[128 = 0]
(71) [138 127  89 110 187  78 163  96 127 114 119 128 148 120 132 142 146  90
 123 139]
(69) [111 204 132 122 150  80 178  57 103 138 119 103 114  55 171 154 153 110
 125 134]
(71) [116  93 106 124 123 108 144  79 116 105 138 131 142 112 116 120  97 143
  80 104]
(67) [132  92  87 130 143 116 134 142 119  76 151 104 147 174 112 126 107  92
 130 127]
(69) [124 162 134  98 118 214 134 162  57 124  43 136  99 147 164 143 178 154
 154  82]
(74) [ 71  91 213 108  44 206 129 104 132 133 160 134 115 240 137  65  66 175
 208 196]
(67) [125  64 131 123 141  55 128  65 190  68 110 128 140 191 163  75 111 151
 167 162]
(67) [122  71 140 123 144  68 160  39 136 106 125 120 146 139 115 101 109 158
 109 130]
(71) [ 76  83 103 116  89 130 166  72 113  57 124 174 118 106 149  89  72 147
  92 100]
(69) [119 127 161 180  87  79 100 140 213 127 147 179  98  40 137  92 107 150
 108 132]
(74) [146 118 134 144 101 134  66 104 166 158 120 101 133 180 146 134 112 169
 127 122]
(71) [145 115 128  95 125 124  90 165 117  87 111 110 146 120 140  99 159 189
 129 108]
(67) [136  70 132  85 142 112 126  56 111 143 155  89 183 183  92 116 105 178
 103 142]
(67) [121 114 167 128 130 116 159  97 109 137 128 123 126 115 104 116 131 148
 125 130]
(67) [111  87 200 151 104  94 158 105 117  57 101  99 100 148 133  70 132 174
 174 123]
(69) [144  93 102 114 141  96 107  70 135 114 115  95 157 170 140 127 119 162
 109 114]
(69) [108 172  70 102 117 149 127  89 103 113  96 136 121 106 194 154 124 128
 102  94]
(74) [158  76 162 124 184  90 161 123 131 150 107 145 145 127  66 115 164 139
 125 136]
(69) [123 143 168 124 143 129 158 140 119 144 151 113 127 149 111 124 140 101
 177 177]
(71) [170 107 135 162 137 117  80 187 154 151 159  96 145 148  77 139 133 123
 121 127]
(74) [155 148 136 161 124 114  79 177 175 181 187 113 139 106  94 147 121 110
 116 151]
(69) [ 95 176  59  97 105 135 121  59 129 103  90 155 117  97 228 143 111 137
 100  99]
(67) [124 141 124 107 148 117 144 105 129 136 124 130 136 134 144 130 138 118
 143 152]
(74) [153 115 186 123 140 122 110 206 132 121 153  92 141 158  90  97 164 143
 187 169]
(74) [108 154 113 110 122 142 148 152  92  76 123 121 118 115 157 121 138 113
 149 123]
(71) [148 165  85 157 101 107  41 124 205 165 136 135 127  90 174 155 111 142
  84 110]
(67) [129  81 138 158 145  85 156 106 165 132 140 163 127 114  89 114 108 108
 109 139]
(71) [116 113 166 151  98 158 140 119 108 156 152 119 119 138  87 129 100 136
 116 124]
(69) [140  78 178 165 127  81 118 150 190 136 169 142 132 124  76  91 113 133
 137 165]
(74) [139 111 110 154 102 133  87 102 129 110 111  80 125 185 148 141 107 149
 120  91]
(69) [127 110 156 151 105 114 105 146 176 127 139 151 117 117 125 100 116 146
 136 142]
(74) [110  99  97 120 113 116 118  34 173 176 174 153 157 144 125 135  56 132
  75 151]
(74) [155  96 155 137 132 121 102 142 128 114 108  85 134 186 115 115 147 161
 155 121]
(71) [137 121 108  91 104 159  77 123 103 111 104  99 148 154 156 123 133 199
 110  90]
(67) [124 175 130  84 154 134 142 107 126 166 121 134 138 131 160 140 156 118
 160 172]
(71) [145  69 143 121 120 124 114 123  87 116 153  83 162 133  63 113 117 190
  79  90]
(69) [123  88 107 108 143 112 140  83 145 110 103 157 139 155 142 111 118 138
 124 131]
(67) [135  74 164 145 140 104 144 110 160 166 154 156 140 128  66 111 109 133
 110 151]
(74) [140 122 125 167 144 113 147 169 110 116 155 110 124 104  78 144 128  83
 111 112]
(71) [160 148  75 110 136 102  52 158 174 108 105 123 146 117 184 131 154 155
 120 112]
[140 111  68 126 190  66 157 112 152  95 126 143 147 127 131 138 132  66
 122 141]	(71)
[127  91 192 129 140 144 180 133  74 163 173 108 143 134  28 121 125 129
 123 146]	(67)
[145 127 194 128 146 129 133 179 152 181 138 158 126 108  83 110 163 134
 159 172]	(74)
[122 134 123 113 163  64 172  84 128 112 130 142 137  56 129 119 142 125
 104 134]	(71)
[138 195 164 161 106 113 107 143 113 148 132  79 104  57 138 148 156 150
 118 103]	(69)
[129  98 107 171 128 119 145 160 119  92 145 132 118 113  89 133 106  87
 101  98]	(67)
[129 115 113 139 155 118 173 103  97 113  78 149 112 102 119 142 146 114
 101  83]	(74)
[147 159  75  87 158  86  91 124 155 127 142 119 166  93 164 138 147 134
 108 141]	(74)
[144 181 129  99 175  96 135 148 139 130  98 131 128  99 169 132 192 115
 171 158]	(71)
[137 118 165 111 122 151 111 125 131 191 147 131 147 137  93 127 128 164
 120 147]	(67)
[124 111 119 141 104 138 104 153 158 120 132 164 120 115 129 114 109 135
 113 119]	(69)
[142 134 132 140 160 110 165 127  89 136 106 127 121  69  94 149 160 120
  93  90]	(69)
[127 105  97 107 131 122 122 117 119  89 116 128 142 137 142 117 124 145
 114 109]	(71)
[115  88 131  91 138 150 165 149  79  60 105 129 134 170 123  93 141 136
 162 126]	(71)
[135 107 138 152 121 130 126 140 115 110 130  98 123 159 108 127 121 126
 135 114]	(74)
[183  72  89 131 200  56 129  75 124 114  63 102 157 139 106 148 167 151
  79  70]	(74)
[138 145  74 152  99 141  64 163 167 112 109 147 114 112 173 143 117 129
 102  87]	(67)
[104 170 115  85 151 118 168 115 123  91  81 165 112 104 199 113 164 113
 173 151]	(71)

(88) [159 184 132 129 170 102 170  94 115 160 167 126 169  79 141  96  89 184
 114 166]
(78) [114 148 183  81 197  56 127 123  70 156 123 171  85 103 120 170  47 180
 103 117]
(75) [172 132 135 133 145  91 168 115  70 158 147 162 130 155 109 171  89 150
  80 187]
(82) [ 91 133 159 105 122 182 136 151 130 131 110 201 129 191 163 144 151  88
 129 121]
(85) [151 105  73 205 162 112 147 134 140 163 193  95  85  95 111 188 141 128
 156  99]
(88) [ 75  94 110 218 142 219 133  49  99 142 160 120 125 108 130 129 184  96
 149  86]
(85) [124 121 119 122 148 111 140 117 146 151 150 146 144 116 161 133 116 138
 147 134]
(75) [103 102 114 126  73  54 126  79 142 119 124  90 144 123 154  87  96 117
 120 231]
(78) [124  87 133 130  87 189 104 145 119 120 106 130 105 176  92 160 148 109
 108  95]
(82) [101 129 125 109 150 127 147 103 151 160 161 174 154 138 194 127 118 122
 154 144]
(87) [169 138 115 118 112 111 143 175 144 123 126 136 134 159 124 142 134 119
 120 154]
(87) [ 62 118 166 133  92 192 130 109 171 147 102 123 158  80 149  76 116 164
 125 118]
(87) [ 75 110 122 152  90 206 168  92 209 235 217 125 138 110 180 138  77 179
 127 143]
(85) [101 127 140 138 128 120 145 155 204 124  84 125 186  36 169  64 138 163
 166 123]
(85) [129  97 113  98 116  75 119 140 146 110 109 152 142 159 162 133 133  96
 149 161]
(78) [137 157 118 123 132 163 102 186 149  99 127 110  88 149 108 138 171  95
 151  61]
(88) [142 127 141 110 133 110 103 157 134 129 113  92  97  89  85 139  94 176
 117  85]
(75) [126 136 121 140  83 122 142 162 173 144 142 100 108 133 127 132 112 132
 117 163]
(85) [117 123 145 148  95 217 136 205 173 103  67 159 151 142 127 117 199 101
 140  84]
(87) [126 108 134 116  83 137 115 164 168 121  97 110 130 125 118 120 124 140
 123 126]
(88) [154 119 128  89  75  96 109 140 149 111 101  91 145 132 111 100  97 152
 104 167]
(85) [150  97 132 105 154  70 106  47  42 121 124 123 136 122  99 133  84 154
  97 151]
(85) [117 111 135 106 152  88  80  96  90 113 120  96  89 103  98 136  99 144
 128  90]
(75) [120 101 149  74 135  59 104  71  97 132 111 128 145 105 133 112  60 172
 109 160]
(78) [183 152 114 134 151 130 147 173 131 127 134 136 137 130 111 144 146 136
 129 111]
(82) [108 125 104 135 155 133 116 102 143 143 172 117 114 116 152 134 134 118
 164  94]
(82) [116 126 138 145  88 107 157 133 149 134 109 126 150 117 142 105 114 135
 109 199]
(75) [ 94 135 133 120  80 128  93 147 155 108 119  75  76 135 111 116 120 111
 125 122]
(78) [ 97  41 103 141  99 143 114 103 171 150 131 127 144 120 155 143 132 126
 156 116]
(75) [100 126 100 108  91 138  75  88 154 105 154  62 107 142 135  91 135  98
 151 115]
(87) [152  61 111 116 100 169 118  73  98 139 132 148 171 178 121 144 130 128
 106 140]
(87) [132 136 164  83 123 157 124 154 111 122  94 176 138 169 124 137 124 131
 105 118]
(82) [168 196 146  95 116 126 104 147  96  77 101  84 120 137  76  84 129 134
  94 127]
(87) [124 152 162  98 128 107 110 169 118 111  95 124  92 126 101 133 106 140
 110 113]
(88) [ 74 150 150 174 148  69 157 148 114 113 102 151  89 109 151 133 142  84
 140 170]
(78) [ 76  92 118 129  77 152  91 124 149  91 102 119 111 172 147 115 172  58
 152 126]
(75) [152  93 116 146  98 125 117 187 175 151 127  76  88  91  77 168 100 177
 118  90]
(88) [156 191 153  61 140 107 137 205 144 117 114 174 125 176 145 134 119 121
 123 136]
(87) [ 67  91 117 133 104 175  83 165 197 114 116 109  87 126 145 135 169  89
 182  47]
(78) [ 95 159 172  83 111 170 135 110 124 139 119 167 154 158 158  96 107 136
 105 151]
(87) [119  77 107 163 114 132 129  25 108 160 162  87 158  84 122 110  96 167
 114 157]
(82) [164 165 146 118 165  82 133 117  23  83 101 162 118 176  97 139 142  90
  95 163]
(88) [139 133 158 133 121 173 163 178 124 112  69 199 175 156 136 125 172 111
 116 138]
(82) [110 145 133  84 191  45 130  81 108 146 159 163 133 114 184 127  83 136
 152 153]
(75) [110 148 139 122 159  99 124  98  85 117 132 142 111 135 136 127 124 108
 129 137]
(85) [ 68 144 155 125  93 135 117 114 159 121 108  97 126  93 145  73 112 136
 128 144]
(78) [180 155 107 126 132 154 143 146 151 133 148 116 164 122 122 112 141 149
 130 118]
(75) [114  94 112 152 135 114  81 125 118  97 111  77  82  95  89 138 147 116
 150  68]
(85) [ 57  52 115 178 111 165 116 114 161 143 126 133 105 116 152 155 159  95
 166  92]
(85) [169 158 118 101 111 102 165 186 175 116 111 165 186 158 170 104 147 113
 136 188]
(82) [ 79 101 131 136  96 166 141 129 195 169 142 137 141 113 171 123 117 142
 145 131]
(78) [162 184 134 103 131 121 119 163 100  81 109 128 117 172 107 115 154  93
 116 133]
(85) [102 135 135 139 106 168 129 135 141 134 135 127 111 147 132 129 138 111
 126 123]
(88) [ 85  62 107 173 126 130 124  98 118 136 136 143 103 143 144 168 153  82
 151 125]
(78) [ 81 131 135 158 135 150 136 162 156 131 125 146  97 123 150 143 157  96
 157 101]
(88) [141 165 127 131 170 110 199  92 113 176 180 199 181 145 192 129 111 132
 125 203]
(75) [165  93  76 192 135 125 132 114 107 123 154  97 116 128  96 161 166 104
 138 120]
(75) [138 154 162 118 163 113 172 152 114 157 121 189 145 122 144 146 101 159
 110 149]
(78) [134  38 102 104 117  90  86  84 128 140 131 105 131 116 119 153  92 155
 135 113]
(82) [128 104 170 126  65  86 124 168 141 120  53  85 119  76  73 113  72 192
  74 167]
(82) [119 131 127 148 114 114 152 132 127 122 120 146 137 147 147 124 144  98
 126 178]
(88) [143 139 168 100  87 143 115 189 142 107  64 112 127 116  82 110 111 166
  91 116]
(87) [154  83 122  85 166 138 104 127  97 110 103 193 158 172 138 160 158 106
 149  78]
(88) [111 140 150 150 144 144 144 122 116 152 134 129 113  96 116 136 109 157
 114 116]
(87) [112 157 118 159 107 101 162 150 201 186 187  74  96  71 140 129  72 177
 127 162]
(82) [ 87 102 153 165 107  75 135 124  98 121  90 120  87 109 108 143 107 120
 102 177]
[106 171 183 100 110 142 132 193 155 103  60 145 138 110 129  88 129 142
 117 123]	(87)
[106 130 105 167 137 131 134 136 164 155 173  99  88 100 135 149 129 126
 154 104]	(85)
[135 107 122 168 136  81  99 110  82 109 117  58  70  77  57 145 111 146
 111 108]	(82)
[179 172 131 134 125 109 161 156 101  77  80 152 185 149 125  85 175  98
 112 189]	(87)
[150 127 124 147 123 181 137 136 102 118 123 149 137 170 109 143 168 102
 115 117]	(82)
[ 96 217 132 118 139 147 113  62 106 117 182  78 109 125 140  64 121 113
 128 136]	(82)
[196 126 113 150 160 102 134 170  94 126 129 117  99 119  67 182 129 148
 112  98]	(78)
[ 90  78 111 199 111 135 161  67 137 162 148 120 153  88 152 121 129 133
 133 173]	(85)
[ 97 128 120 158 104 114 187 120 158 146 139 178 170 156 202 113 146  84
 139 227]	(82)
[135 156 138 119 141  90 145 114 126 155 153 114 126  96 129 121  76 172
 111 158]	(88)
[136 109  99 141  80 124 115 186 222 164 162  48  81  88 103 151  92 173
 136 100]	(75)
[148 101 114 151 129 167 107 134 108 104 110 116 122 134  90 143 170 113
 132  76]	(75)
[ 85 131 176  80 137 117 129  93 114 101  62 191 201 120 185  61 130 124
 134 163]	(75)
[158  71  80 147 100 187  99 136 181 123 131  81 156 106 107 123 168 140
 158  61]	(75)
[129 109 147 168 121 215 140 129 103 125  95 147 151 123  96 130 166 135
 108  91]	(85)
[142 212 152 126 118 170 187 162 118 145 152 179 136 197 147 128 135 105
  91 188]	(87)
[116 119 108 163 117 155 121 103 144 141 158  80 115  98 115 121 131 138
 136 108]	(82)
[164 142 129  61 155  42  96 205 148 112 114 125  82 133 115 164  94 141
 142  96]	(88)
[170 150 131  93 116 107 115 195 107  99 111 141  84 203  94 171 134  95
 105 130]	(87)
[122 140 146  87 134 121 125 136 140 134 122 150 140 132 149 119 108 142
 129 128]	(82)
[158 143 132  84 152 146 106  68  46 126 157 144 125 189 105 144 111 124
  95 121]	(75)
[107 132 131 139  88 171 124 115 123 138 148 112 100 166 116 136 125 111
 104 141]	(87)
[129 223 167  81 114 149 138 177 141 114 121 138 121 161 134  92 119 125
 105 145]	(88)
[175 128 127 154  65 236 148 124 115 136 127 111 167 165  77 116 148 147
  70 141]	(78)
[113 165  69 140 145 153 103 133 209 155 233  55  73 107 153 131 138 116
 194  56]	(75)
[112 122 127 106 167 131 111 138 129 151 160 153  84 145 141 178 117 122
 151  72]	(87)
[104 168 180 115  92 155 118 164  78  90  79 144  77 194  90 134 138  86
  78 145]	(75)
[136  89 123  93 134 105  82  97 123 132 129  92 120  98 104 132  87 172
 129  88]	(75)

[19] [100 133 109 164 123  93 150 101 122  90 119 162 177 109 117 138 144 123
 104 101]
[30] [128 134 105 108  98 127 119  85 108  97 169 194 122 163 136  91 131  94
 120 139]
[16] [129 147 125 133  99 117 126 114 125 110 125 149 156 122 143 135 127 130
 102 120]
[15] [102 139 149 126 136 115  82 152 112 127 136 152 129 155  95 126 129 113
 100  91]
[22] [120 162 100 147 104  68 122  40 103 163  88 118 136 109 165 160 149  79
 123 132]
[31] [117 136 161 143 126  95  93 120 106 175 110 106 151  92 162 173 132 133
 121 112]
[22] [111 116 111 157 147 132 143 118 136  97 112 153 141 111 149 155 124 143
 123 125]
[19] [186 161 100 107  83 154 101 175 127  78 148 102 111 183 116  89 115 166
  94 137]
[19] [111 117 138 184 133 120 138 123 158  83 156 143 159 141 129 136 135 116
 121  88]
[16] [111 125 148 153 153 109 136 120 141 173  94  80 134 101 123 162 137 114
 137 109]
[22] [128 134 110 111 134 139  99 120 111 128 129 134  96 160 119 117 125 114
 114 131]
[19] [110 123 119 144  83 120 188  18 131 118 127 173 212  65 174 147 138 109
  90 119]
[16] [121 120 113 143 166 130 162 112 156 159  84  78  96 120 114 146 134 105
 158 137]
[16] [127 208 103  94  64  80 139 126 145  92  98 210 122 178  90  94 131  67
 118 136]
[30] [209 135  93  95  69 188 191 132 150 110 134  35 151 117 112  80 121 188
  94 156]
[22] [149 128 144 123 143 100  93 156  99 192 134  36  98 133 104 117 145 130
 159 131]
[19] [ 93 115 120 147 176  85 173 126 144 149  90 144 105 103 112 143 145  95
 203 150]
[16] [135 163  84 100 112 108 108  85 101 147 113 108  87 177  87  94 143  73
 109 133]
[30] [155 129 156 107  95 141 159 164 163 112 157 161 134 124 153 108 114 142
 171 160]
[22] [139 122  83 164 118 132 134 102 116  70 141 127 153 128 148 130 133 156
  97 121]
[15] [127 134  70 146 110  69 115  67  43 121 126 120 168  90 141 128 160 149
  99 134]
[16] [115 173 109 157  91  80 159  81 162 102  97 164 151 138 133 141 140  72
 123 115]
[30] [129 142 142 113 103 136 150 161 135 107  94 172 177  74 156 157 108 185
 105 139]
[31] [140  62 138 128 155 180 169 121 148 126 204  97 117 139 106  76 135 126
 166 135]
[31] [115 104 117 179 176 162 133 108 166 116 104  93 109 134 151 173 118 125
 120 107]
[31] [180 174  78  71  60 155 174 153 142  70  98 164 133 132 127  93 107 171
 106 181]
[30] [160 118 126 108 111 203 163 125 176 110 165  71 122 179  66  68 122 115
  88 105]
[15] [129 145 132 174 104 105 155 120 156  97  90 153 181  73 204 193 118 163
 126 131]
[30] [126 118  88 143 142 136 119  94 114 105 153 109 108 173  94  98 143 102
 108 110]
[31] [122 148 150 110 113 105 106 141 107 157 116 125 145 117 112 131 131 128
 109 115]
[31] [ 86  97 119 144 158 135 171  86 142 111 123 189 142 103 135 140 131 106
 141 128]
[15] [ 95 120 165 116 132  99 141 132 127 146 139 191 145 105 124 126 134 104
 163 131]
[19] [101 110 121 123 164 125 122 131 103 140 124 131 119 126  88 119 137 123
 126 119]
[19] [137 145 138  91 120 145  43 170  69 141 132 111 125 146 110 124 115 170
  58 106]
[15] [135 141  96 148 116 138 106  99 108 104 103 112 150 118 160 160 122 158
  66 114]
[16] [138 159 100 120 106 153 126 108 129 117  70 115 145 113 145 161 111 154
  57 122]
[15] [135 148  98 162 117  73 102 130  89 108 130  98 146 133 116 127 152 142
 114 112]
[15] [133 127 124 138 137 106 124 150 116 133 132  99 124 129 106 119 140 136
 144 127]
[19] [140 143 129 144  97 113 139 110 152 103 134 169 135 127 190 145 121 118
 154 148]
[15] [153 156 153 116 113 115 110 207 148 123 128 121 108 153 118 119 118 144
 156 137]
[30] [140 159  38 141  98  74 122  17  73 126 113 107 115 146 139 114 162  80
 111 146]
[16] [126 137 154 114 109 117 133 172 137 108 142 181 147 124 127 118 121 141
 143 133]
[30] [190 117  81  88  80 155 135 126  81  87 186 129 132 130 152  68 127 188
 126 182]
[22] [143 119 157 101 117 179  96 157 128 123 165 129 127 151 127 111 108 150
  94 115]
[15] [141 164 102 122  85  90  91 118  81 106 128 153 146 133 147 125 134 141
  97 132]
[30] [115 106 206 132 157 125 123 188 180 156 167 152  93 150 134 127 119  94
 216 130]
[22] [100 166 138 148 143 100 124  86 194 159  83 148  60 188 137 158 127   8
 172 121]
[30] [105 136 111 167 166  51  90  87  88 186  91  87  94 118 147 170 156  86
 169 131]
[16] [126 158 145  93 113  96 183 191 168 126  96 181 122 117  93 108 126 118
 192 165]
[19] [127 181 136 138  96  85  70 168  91 121  87 117 174 112 124 164 126 171
  56  89]
[19] [109  99  96 113 155 140 123 111  96 100 161 182 102 152 109  93 133 115
 137 142]
[31] [158 166 177  22  71 141 114 202  97 190 131  88 152 123  32  61 125 155
  79 122]
[31] [134 113 124  66 127 157 163 143 125 135 139 168 106 124 105  84 120 130
 159 173]
[22] [147 113 167 145 104 182 135 156 175  82 176 133 168 136 151 127 106 162
  97  99]
[31] [151 118 119 140 109 141 158 107 139 113 133 121 150  97 178 141 123 156
 135 149]
[31] [157 153  93 109  97 162 173 119 154 102  57 149 139  83 191 169  98 178
 110 176]
[16] [114 168 141 130  95  81 113 119 127 130 122 157 148 143 112 126 139  88
 114 105]
[22] [133 125 183 123 116 142 153 166 178 137 146 127 143 126 120 122 119 124
 150 119]
[118 167 114 157  96  93 153  83 153 114  86 141 161 117 142 157 135  97
 106 111]	[16]
[129 104 166 147 126 175 135 154 161  96 152 143 169 109 160 150 106 172
 102 105]	[22]
[ 92 153 150 117 137  83  84 141  98 161 106 151 127 133  95 138 137  98
 114 102]	[31]
[148 168 163 118 123 162  62 229 163 108 115 109  94 194 108 139  94 151
  89  96]	[15]
[163 116 114 149 119 146 133 130 142 103 162  88 119 149 145 112 129 144
 140 135]	[31]
[114 134 140 177 134 103 100 113 127 131 122  97 151 126 140 164 137 122
 102  85]	[31]
[106 120 130  81 153 126 104 121  72 191  96 126 114  95 109 134 130 133
 117 141]	[19]
[142 157 138 135  81 103 161 100 166 127 137 128 146 141 128 112 138  83
 141 124]	[22]
[128 162 130 122  90 107 128 126 129 113 112 159 158 122 132 134 126 126
 102 120]	[16]
[172 138 118 163 106 112  99 131 124 115 150  76 120 143 181 140 130 150
 142 137]	[31]
[121 169 136  75  95 132  37 156  59 126 105 187 143 128 144 147 104 170
  39 116]	[15]
[138 192 139 157  91  65  97 177 131 115  74 122 160 113 153 179 125 157
 110 112]	[19]
[162  93  95 151 155 131 126 167 104  98 171  79 104 137 128 100 139 181
 171 155]	[30]
[ 98 135 109 103 150 139 101 102 110 135  96 183  90 144 133 143 116  99
 112 137]	[22]
[ 95 160 192 136 108  73  73 154 118 151 140 157 163 139 107 140 137  95
 106  73]	[16]
[149 127 192 111 111 137 127 174 153 169 157  86 138 126 114 113 124 133
 147 118]	[22]
[146 125 155  85  99 192 146 150 154 120 145 133 150 129 110 102 106 152
  86 121]	[30]
[147 118 190 117 132 154 119 137 167 197 127  85  99 117 181 159 109 117
 172 145]	[19]
[152 129 139 150 143 132  65 139 122 159 148  39  84 175 133 134 130 118
 128 108]	[22]
[134 126 143  87 135 131 101 167  99 160 138 116 105 137  95 102 127 138
 135 138]	[16]
[126  87 125 100 114 184 142  48 113 130 183 164 141 123 158 101 123 111
 104 137]	[19]
[ 30 142  84 177 186 112 148  85 160  63  51 238 130 149  83 173 129  61
  81  74]	[31]
[ 72 101 177 183 187 100 139 152 178 133 160 124 122 166  53 117 151  57
 169  64]	[15]
[137 163 113 131 101 106  77 142  93 105 117 133 141 140 138 140 125 153
  80 113]	[15]
[ 75 108 153 170 179 113 110  95 129 165  94 129 136  96 152 194 130 105
 124  94]	[31]
[126 148  91 144 117  91 127  25 136 152 149  99  75 204 104  90 161   2
 151 120]	[30]
[113 150 112 147  97 105 215  96 195  74 112 204 157 127 124 119 134  79
 155 135]	[22]
[ 99 108 147 121 130 142 165  81 149 136 129 190 147  98 157 142 122  99
 140 135]	[15]
[107 118 211 103 150 147 103 170 150 197 122 121 120 114 126 153 111 119
 141 111]	[30]
[152 142  97 129  98 137 227 122 170  99  58 136 174  48 172 161 115 184
 138 176]	[16]
